Below is a small trained network, with its code and all its weights. Each question gives an input and a class and asks what happens when units are switched off, that is, made to give their printed mean instead of their output.

import numpy as np


def w(rows, s, z=0):
    codes = np.array(rows[::2]) - 128.0
    scale = np.full(codes.shape[1], s)
    scale[-1] = z or s
    return codes * scale


def norm(h):
    return h / np.sqrt((h * h).mean(-1, keepdims=True) + 1e-5)


def f(y):
    return y / 2 * (1 + np.tanh(0.7978845608 * (y + 0.044715 * y**3)))


def log_softmax(a):
    a = a - a.max(-1, keepdims=True)
    return a - np.log(np.exp(a).sum(-1, keepdims=True))


def net(x, mask):
    res = np.array(x, float).reshape(1, 8) / 4 @ E
    u = 0
    for l in range(2):
        y = f(norm(res) @ A[l][:, :-1].T + A[l][:, -1])
        res = res + np.where(mask[u : u + 14], y, B[l][:, -1]) @ B[l][:, :-1]
        u += 14
    return log_softmax(norm(res)[-1] @ U[:, :-1].T + U[:, -1])


A, B = {}, {}
E = w([
[56,180,193,184,155,105,77,104,49,88],'x0',
[71,98,113,181,155,111,143,3,105,131],'x1',
[72,193,201,48,203,161,173,180,127,64],'x2',
[69,94,133,119,190,128,174,37,188,101],'x3',
[77,165,130,117,180,97,53,216,141,91],'x4',
[194,184,157,153,205,45,108,104,92,132],'x5',
[158,156,59,70,87,147,71,147,87,185],'x6',
[178,106,28,53,166,42,225,148,83,118],'x7',
],0.0049)
A[0] = w([
[46,133,193,166,176,106,118,74,153,86,131],'0.n1',
[178,142,108,133,105,157,127,140,85,127,48],'0.n2',
[96,100,157,138,82,126,149,154,126,118,2],'0.n3',
[160,145,43,157,167,38,102,103,66,164,2],'0.n4',
[161,132,146,73,179,150,91,135,130,117,145],'0.n5',
[161,72,23,177,44,146,93,142,223,165,81],'0.n6',
[171,131,228,122,110,114,106,102,142,115,126],'0.n7',
[159,130,113,119,61,154,142,120,144,174,24],'0.n8',
[73,99,50,53,121,128,119,237,161,109,153],'0.n9',
[17,132,78,127,73,150,43,68,72,148,139],'0.n10',
[150,152,158,113,103,144,169,141,139,105,49],'0.n11',
[100,101,137,122,188,99,104,142,211,102,105],'0.n12',
[128,183,122,143,115,142,2,248,121,164,63],'0.n13',
[134,156,116,133,126,104,72,148,74,120,48],'0.n14',
],0.0083,0.0024)
B[0] = w([
[108,85,163,164,201,129,132,124,144,163,240],'0.n1',
[126,110,146,157,152,110,144,141,157,139,143],'0.n2',
[151,152,127,63,140,119,137,49,159,149,123],'0.n3',
[159,102,65,121,111,112,90,104,118,83,198],'0.n4',
[119,118,99,165,78,139,168,149,130,131,155],'0.n5',
[176,37,138,111,92,166,120,99,131,180,245],'0.n6',
[122,198,137,124,108,63,117,79,98,128,169],'0.n7',
[142,78,117,186,124,128,107,144,133,107,162],'0.n8',
[130,246,101,111,148,94,163,181,110,129,211],'0.n9',
[121,136,129,166,145,145,193,62,150,179,215],'0.n10',
[105,101,128,123,100,99,150,139,92,169,132],'0.n11',
[103,115,134,169,107,130,183,109,155,175,168],'0.n12',
[91,147,207,54,123,122,110,199,101,140,254],'0.n13',
[147,128,118,102,117,211,124,112,164,144,159],'0.n14',
],0.013,0.0067)
A[1] = w([
[31,70,2,47,176,164,132,153,110,104,190],'1.n1',
[125,172,22,77,48,63,62,86,127,6,57],'1.n2',
[101,238,157,103,103,176,90,163,77,87,84],'1.n3',
[183,162,217,142,145,164,45,185,120,153,2],'1.n4',
[101,102,123,172,149,152,74,76,118,151,170],'1.n5',
[202,163,24,182,164,128,106,95,129,82,69],'1.n6',
[129,97,90,109,108,221,98,67,200,131,52],'1.n7',
[141,180,89,73,88,123,193,245,165,122,60],'1.n8',
[109,217,146,143,171,56,92,93,91,94,116],'1.n9',
[49,136,216,155,174,155,132,135,166,134,13],'1.n10',
[160,78,106,65,118,116,43,156,121,117,36],'1.n11',
[100,133,130,137,224,143,61,129,111,71,108],'1.n12',
[33,187,150,196,176,115,131,53,165,103,103],'1.n13',
[79,155,186,112,53,185,173,131,120,137,255],'1.n14',
],0.0096,0.00096)
B[1] = w([
[105,194,186,114,180,79,111,143,91,115,156],'1.n1',
[166,153,156,118,218,159,162,105,85,48,166],'1.n2',
[151,130,71,91,92,106,210,123,152,194,216],'1.n3',
[97,180,124,85,127,153,142,148,160,65,205],'1.n4',
[143,100,64,117,105,98,200,203,151,122,199],'1.n5',
[137,99,126,95,149,79,32,89,51,108,167],'1.n6',
[134,136,64,152,82,59,89,140,112,136,191],'1.n7',
[65,171,101,78,75,90,95,131,140,193,242],'1.n8',
[127,55,66,94,116,143,117,119,172,144,190],'1.n9',
[94,176,112,176,183,119,185,112,74,130,253],'1.n10',
[81,137,163,201,149,152,168,67,172,99,180],'1.n11',
[196,125,123,136,49,132,144,67,135,142,154],'1.n12',
[97,127,200,253,112,192,126,171,133,142,254],'1.n13',
[147,129,85,122,144,49,60,143,126,109,200],'1.n14',
],0.013,0.0076)
U = w([
[191,15,63,172,60,107,97,60,143,178,147],'0',
[177,135,114,83,205,88,84,43,51,49,142],'1',
[59,144,177,246,177,155,199,114,136,167,154],'2',
[71,225,111,34,92,85,142,164,145,204,172],'3',
[139,109,231,90,65,203,53,153,196,105,89],'4',
[169,108,170,101,166,191,125,158,134,90,2],'5',
[161,154,145,85,127,201,183,76,179,60,64],'6',
],0.011,0.0071)

Each question gives the input, the list of numbers given to net, and the class t.
The units are the neurons (one row each of A and B). Each row of codes is followed by its name. A weight is (code - 128) times the scale printed after its matrix; where a second scale follows, it is the last column's (A, B and U).
mask holds one flag per neuron, layer by layer. A switched-off neuron (its flag False) gives its mean, the last column of its row in B, instead of its output. The means were averaged over made-up inputs and are rounded, as every weight is.
A unit's drop is (log p(t) with every unit on - log p(t) with that unit switched off) / (log p(t) with every unit on - log p(t) with every unit switched off).
The circuit of an input: a set's keep is (log p(t) with only the set's units on - log p(t) with every unit switched off) / (log p(t) with every unit on - log p(t) with every unit switched off). Starting from the 12 units with the biggest drops (on a tie, the unit counted first), units are removed one at a time, each time the one whose removal leaves the highest keep (on an exact tie, the one counted first), for as long as the keep stays at least 0.8.
units of the circuit, in order: the units of the circuit, biggest drop first
k most important neurons: the k neurons with the biggest drops, biggest first
k most important neurons of layer l: the k neurons of layer l with the biggest drops, biggest first
drop when u is switched off: that unit's drop, to one decimal
input [7,8,-7,-8,-3,6,0,0], class 1: 3 most important neurons -> 0.n4, 1.n6, 1.n2
input [-6,2,-5,8,4,-8,-4,-5], class 0: units of the circuit, in order -> 0.n6
input [4,-4,3,2,-3,3,5,7], class 1: 3 most important neurons -> 0.n13, 0.n4, 1.n2
input [7,0,-6,-2,4,0,-7,5], class 1: units of the circuit, in order -> 0.n4, 1.n2
input [5,4,-6,5,-6,8,8,0], class 1: units of the circuit, in order -> 0.n4, 1.n2
input [5,8,5,-4,3,-8,8,-1], class 2: 2 most important neurons -> 0.n10, 1.n13
input [6,6,-6,-1,-5,6,-1,3], class 1: 2 most important neurons -> 0.n4, 1.n2
input [3,4,7,-7,-3,7,7,1], class 6: 3 most important neurons -> 0.n4, 0.n9, 1.n2
input [-1,-2,0,-8,-8,0,-5,-2], class 0: 2 most important neurons of layer 1 -> 1.n13, 1.n10
input [-1,2,3,-3,4,5,3,8], class 1: units of the circuit, in order -> 0.n4, 1.n2
input [-8,8,-3,-7,6,8,1,-5], class 6: 2 most important neurons -> 0.n13, 1.n11
input [-2,-8,-6,-5,-4,-6,5,-4], class 4: 2 most important neurons of layer 0 -> 0.n6, 0.n13
input [4,6,1,-3,7,6,5,1], class 6: 2 most important neurons -> 0.n13, 0.n4
input [6,6,0,-4,-7,-6,5,7], class 0: most important neuron of layer 1 -> 1.n10
input [6,2,6,-7,-6,7,-2,3], class 1: 4 most important neurons of layer 0 -> 0.n4, 0.n10, 0.n13, 0.n12
input [8,8,-5,5,-3,8,6,-2], class 0: 2 most important neurons -> 0.n4, 0.n13
input [2,-7,-5,4,-6,-2,7,-8], class 0: 2 most important neurons of layer 0 -> 0.n6, 0.n10
input [8,4,-6,-5,2,-2,-2,7], class 1: drop when 0.n4 is switched off -> 0.8
input [5,-5,-5,-6,-8,2,3,-4], class 4: drop when 0.n6 is switched off -> 0.1
input [4,0,0,0,-8,8,0,1], class 1: drop when 0.n11 is switched off -> 0.0
input [4,-8,-4,6,-2,-8,-5,4], class 3: most important neuron of layer 0 -> 0.n9
input [-2,3,-2,-6,0,-3,0,2], class 0: drop when 0.n6 is switched off -> 0.1
